(in the rows, 128 means zero)
Each row is followed by its class. Each block has new classes.
[136 133 166 108  99  96 118 142 131 126 128 146 131  87 114 123 140 105
 128 130 155 110 124 165 133 106 116 139 119 136 125 148 122 127 181 128
 162 146 129 105 151 117 124 143 115 146 131 111 155 117 133 117 130 126
 138 130 130 112 141 131 137 114] : D
[126  99 107 148 126 136 134 135 120 150 135 137 131 156 125 128 123 124
 125 140 128 118 128 109 127 135 135 119 116 151 125 107 133 117 143 131
 136 121 116 123 124 130 129 134 124 126 106 131 135 119 129 115 123 130
 128 139 113 134 146 122 156 127] : D
[146 142  97 135 166 108 110 129  89 186 123 140 158 108 127 134 113 131
  91 121 138 124 129  97 153 114 141 102 144 142 118 130 129 155  74 118
 145 119 108 178  73 111 128 133 124 116 154 113  80 102 134 164 121 138
 130 121 119 123 157 157 122 134] : T
[149 106 119 129 135 119 135 119 119 124 137 134 156 147 135 134 124 126
 105 141 125 125 138 121 126 142 137 121 118 155 121 115 131 118 153 116
 157 125 122 149 129 111 147 129 138 124 140 130 107 139 131 131 124 100
 119 144 138 108 131 124 129 121] : B
[122 122 130 120 115 120 187 138 121 148 145 178 109 102 127 128 124 131
 131 128 155 119 124 129 132 109 133 131 120 122 127 114 123 131 105 143
 140 142 100 111 132 120 107 134 114 138 118 126 142 121 127 116 135 133
 140 117 134 142 131 135 139 125] : D
[129  84 102 131 136 141 129 129  99 156 152 135 115  97 127 137 124 114
 144 121 132 108 121  87 118 133 134 110 121 149 133  78 141 122 114 131
 137 137 106 108 124 124 117 128 129 124 106 143 151 127 127 109 124 134
 168 123 108 143 170  94 147 104] : T
[117 163 105 147 141 149 136 113 145 126 116 125 111 153 123 114 126 145
 120 104 117 129 129 120 133 112 127 124 139 119 140 143 108 129  99 156
 100 123 208 136 122 135 131 124 124 137 132 115  96 139 127 159 136 157
 115 102  70 161  96 119 119 158] : T
[134 111 124 130 124 126 126 124 123 154 128 139 131 123 129 123 130 119
 125 132 143 122 123 125 132 143 131 129 125 151 131 108 131 113 155 127
 150 136 125 123 116 147 115 136 120 126 131 132 128 124 131 124 129 124
 149 134 127 128 138 116 146 125] : D
[114  94 142  98  67  84 116 190 194  40 130 128  73   4 137 117 165 126
  83 146 194 117 157 192 104 107 115 195 119 159 111 132 139 137  81 207
 177 197 161 113 205 115 129  86  81 167 158 121  39 192 115  78 125  95
 108 136 184 122 102 108 134 167] : G
[114 104 109 137 121 133 131 137 155 116 102 153 111 124 127 116 142 119
 167 120 115 125 141 126 135 116 131 135 113 133 136  95 145 102 187 136
 137 137 147 113 137 114 115 116 144 146 125 117 115 142 130 106 115 130
 121 131 119 133 123  94 171 142] : T
[136  81 133 139 124 145 123 124 121 156 130 145 132 132 134 121 143 134
 116 142 147 116 136 140 126 126 141 112 127 185 139  98 141  99 161 131
 157 139 108 136 135 119 117 136  99 133 125 134  95 146 125 117 117 124
 125 140 129 141 133 122 164 150] : T
[136 116 154 115 116 123 121 126 132 133 128 143 139 140 127 129 118 131
 126 137 150 122 125 130  88 102 137 105 120 120 130 136 128 142 120 127
 156 125  75 153 122 119 118 120 120 144 121 127 108  97 136 119 123 135
 115 129 141 111 122 149 148 139] : B
[135  93 161 139 123 147 146 115 125 135 131 138 140 162 135 124 129 133
 107 143 144 115 128 119 105 105 148 112 101 157 133 118 133 108 126 141
 160 127 112 142 143 125 119 122  95 146 112 146  90 142 132 118 125 137
 117 137 118 151 119 126 157 124] : T
[130 175 220 177 143 116 114 155 144  67 152 106  97  81 129 114 162 122
 123 118 157 133 118 179 138 135 109 167 148 125 123 143 109 120 127 110
 154 185 224 133 142 148 135 144 116 142 152 114 161 212 130 134 144  97
  98 120 168 129 115 125  75 121] : T
[106 115  78 161 162 136 130 123 122 163 118 134 104 153 141 130 121 133
 140 117 100 121 123  83 133 138 135 129 130 117 127 112 130 124 124 125
 113 111 144 122  97 121 126 131 162 114 115 125 128 114 125 137 122 138
 132 128 104 129 146 113 154 137] : B
[133 120 159 130  98  87 120 144 128 121 137 138 143 123 126 133 141 118
 103 128 151 121 119 152 127 116 119 129 116 140 122 148 128 130 131 135
 180 139 126 123 133 109 136 126 118 131 118 111 120 122 135 108 129 121
 128 147 161 110 128 123 136 114] : B

Each row is followed by its class.
[140 135 120 149 135 139 131 132 129 107 134 114 121 131 141 177 147 141
 104 130 121 118 160 133 108 126 124 139 121 125 131 127 117 122 130 114
 134 118 108 117 119 127 130  75 129 130 123 144 135 112 124 165 146 129
 116 134 120 149 146 134 108 135] : Fesi
[133 137 125 142 128 141 124 126 137 112 128 125 114 131 131 142 148 126
 129 122 123 131 147 131 123 127 118 128 131 132 132 114 132 143 137 128
 125 127 136 119 122 129 118 118 118 128 127 150 130 118 120 148 117 128
 123 131 133 125 139 129 118 131] : nitaf
[143 140 121 140 131 138 110 112 133 111 139 130 116 132 126 141 149 128
 114 122 128 133 150 137 123 132 118 131 135 126 130 118 134 136 133 123
 129 125 123 116 122 126 125 134 129 140 128 147 130 124 125 154 124 126
 116 122 130 115 153 130 113 136] : giz
[125 130 126 125 126 135 118 112 127 122 118 139 127 127 135 106 113 121
 126 126 142 146 121 126 139 141 133 124 134 147 122 124 139 135 121 132
 128 127 132 132 136 145 135 150 126 136 126 133 139 139 139 119 132 132
 127 122 133 111 116 126 135 127] : bavos
[136 132 122 145 134 139 136 142 128 102 125 113 115 129 137 182 149 140
 107 135 116 119 160 131  99 122 129 137 116 132 131 127 117 126 127 111
 135 120 114 114 119 133 129  72 121 123 123 140 126 105 125 163 147 126
 115 140 121 150 143 136 110 137] : Fesi
[142 141 120 145 131 146 108 111 132 116 143 129 117 132 127 142 148 128
 108 119 125 132 147 135 124 129 116 131 136 122 130 118 133 136 137 126
 127 126 122 115 123 118 125 130 132 145 132 152 130 127 122 154 125 125
 115 118 131 116 157 131 111 140] : giz
[133 135 127 131 131 143 118 114 135 110 125 132 114 130 131 133 140 120
 125 128 125 141 147 131 123 136 122 128 130 137 127 113 136 142 130 128
 126 127 132 118 125 135 126 135 118 132 128 141 131 122 128 143 120 125
 121 126 135 112 137 129 125 141] : giz
[143 137 122 143 129 141 112 116 140 109 137 127 118 129 129 146 149 130
 121 126 125 135 152 135 117 134 120 131 130 127 129 118 132 131 131 121
 130 123 119 114 126 130 129 117 122 137 130 143 130 123 125 156 129 126
 115 123 130 117 155 132 112 135] : giz
[140 139 120 134 122 157 113 121 129  78 115 127 111 132 120 156 170 116
 114 140 104 144 184 130  88 146 121 126 115 138 116 107 138 123 126 106
 147 119  94 100 116 149 128 129 101 125 129 123 123 115 136 166 122 127
 103 134 144 108 149 138 100 142] : giz
[140 140 122 137 128 138 114 114 133 109 138 130 115 133 124 143 152 124
 120 127 127 133 151 133 121 134 115 128 135 129 128 111 136 139 134 127
 127 123 124 113 124 130 125 133 123 138 129 143 129 123 123 156 125 125
 117 122 134 114 149 132 113 135] : giz
[123 130 124 124 135 142 122 114 128 113 112 140 124 127 133 108 115 123
 127 132 131 149 129 126 133 144 134 118 129 151 122 122 139 132 120 130
 134 125 134 126 134 146 133 143 117 131 127 130 138 134 140 123 133 131
 121 125 133 111 115 129 134 126] : bavos
[124 128 137 122 136 138 122 116 126 116 112 139 126 123 134 107 114 122
 126 130 130 147 128 127 134 146 135 119 128 153 122 125 135 135 122 130
 131 128 137 134 136 140 131 142 119 132 126 128 140 134 142 119 133 131
 126 124 134 115 111 126 136 127] : bavos
[136 131 132 145 133 136 134 135 129 111 131 114 121 131 139 176 146 140
  93 131 114 120 155 131 109 124 124 135 121 123 133 129 115 129 130 114
 130 118 121 117 121 127 128  76 128 129 125 141 126 111 122 163 146 132
 120 137 119 151 143 134 111 134] : Fesi
